Below are the code and all the weights of a small trained network. Each question names an input and a class and asks about switching units off, where a switched-off unit gives its printed mean instead of its output.

import numpy as np


def w(rows, s, z=0):
    codes = np.array(rows[::2]) - 128.0
    scale = np.full(codes.shape[1], s)
    scale[-1] = z or s
    return codes * scale


def f(y):
    return np.maximum(y, 0)


def log_softmax(a):
    a = a - a.max(-1, keepdims=True)
    return a - np.log(np.exp(a).sum(-1, keepdims=True))


def net(x, mask):
    res = np.array(x, float).reshape(1, 3) / 4 @ E
    y = f(res @ A[0][:, :-1].T + A[0][:, -1])
    res = res + np.where(mask, y, B[0][:, -1]) @ B[0][:, :-1]
    return log_softmax(res[-1] @ U[:, :-1].T + U[:, -1])


A, B = {}, {}
E = w([
[144,178,215,157,198,61,64,159,63],'x0',
[111,172,187,66,64,125,150,240,214],'x1',
[11,179,115,138,174,94,189,74,136],'x2',
],0.012)
A[0] = w([
[158,134,190,60,82,145,100,224,162,116],'N0',
[172,99,123,162,168,128,74,99,77,149],'N1',
[254,77,134,115,108,167,82,157,120,253],'N2',
[56,167,128,87,73,121,191,170,183,188],'N3',
[169,40,60,102,88,211,147,154,143,188],'N4',
[98,86,64,168,164,136,139,81,100,254],'N5',
[125,187,231,187,197,45,62,176,79,185],'N6',
],0.0098,0.0065)
B[0] = w([
[174,144,110,29,125,77,89,180,188,235],'N0',
[183,98,172,205,146,136,89,127,29,197],'N1',
[190,28,159,163,2,39,24,144,89,251],'N2',
[94,149,187,111,120,189,187,138,225,231],'N3',
[36,87,107,133,46,92,82,102,147,236],'N4',
[141,60,22,130,175,155,162,24,108,221],'N5',
[145,183,161,108,183,70,155,221,37,251],'N6',
],0.0092,0.017)
U = w([
[90,62,104,186,77,120,85,88,94,100],'0',
[111,108,54,113,175,201,168,57,133,255],'1',
[99,100,149,87,69,118,94,140,170,151],'2',
[84,150,192,118,125,254,171,116,188,158],'3',
[185,98,183,226,130,130,104,149,60,45],'4',
[79,161,120,138,241,100,141,102,57,196],'5',
[185,143,152,55,129,88,101,173,111,21],'6',
[56,221,168,97,162,125,170,180,110,125],'7',
],0.0091,0.002)

Each question gives the input, the list of numbers given to net, and the class t.
The units are the neurons (one row each of A and B). Each row of codes is followed by its name. A weight is (code - 128) times the scale printed after its matrix; where a second scale follows, it is the last column's (A, B and U).
mask holds one flag per neuron, in row order. A switched-off neuron (its flag False) gives its mean, the last column of its row in B, instead of its output. The means were averaged over made-up inputs and are rounded, as every weight is.
A unit's drop is (log p(t) with every unit on - log p(t) with that unit switched off) / (log p(t) with every unit on - log p(t) with every unit switched off).
The circuit of an input: a set's keep is (log p(t) with only the set's units on - log p(t) with every unit switched off) / (log p(t) with every unit on - log p(t) with every unit switched off). Starting from all 7 units, units are removed one at a time, each time the one whose removal leaves the highest keep (on an exact tie, the one counted first), for as long as the keep stays at least 0.8.
circuit, biggest first: the units of the circuit, biggest drop first
unit that matters most: the unit with the biggest drop
k most important neurons: the k neurons with the biggest drops, biggest first
drop of u: that unit's drop, to one decimal
input [-5,-4,3], class 1: circuit, biggest first => [N2]
input [8,-7,1], class 5: 3 most important neurons => [N2; N6; N5]
input [-7,2,4], class 3: circuit, biggest first => [N3; N2]
input [0,-6,8], class 1: 2 most important neurons => [N5; N6]
input [1,-4,3], class 5: 2 most important neurons => [N2; N3]
input [1,-8,2], class 5: 4 most important neurons => [N2; N1; N3; N4]
input [-6,2,3], class 3: 2 most important neurons => [N2; N3]
input [1,-4,7], class 5: 2 most important neurons => [N3; N2]
input [0,-8,7], class 1: 2 most important neurons => [N5; N6]
input [-4,-7,2], class 1: 2 most important neurons => [N2; N5]
input [6,-8,1], class 5: 3 most important neurons => [N2; N5; N6]
input [0,-2,8], class 1: circuit, biggest first => [N6; N2]
input [0,7,-8], class 2: 2 most important neurons => [N6; N4]
input [0,-4,-8], class 0: circuit, biggest first => [N6]
input [-1,3,-6], class 2: 3 most important neurons => [N6; N4; N0]
input [-3,0,-4], class 0: 2 most important neurons => [N3; N2]
input [3,-4,5], class 5: drop of N2 => 0.2
input [0,1,4], class 3: drop of N6 => 0.3
input [-3,-6,6], class 1: drop of N3 => 0.0
input [-8,4,6], class 3: drop of N3 => 0.1
input [-6,-2,8], class 1: unit that matters most => N5
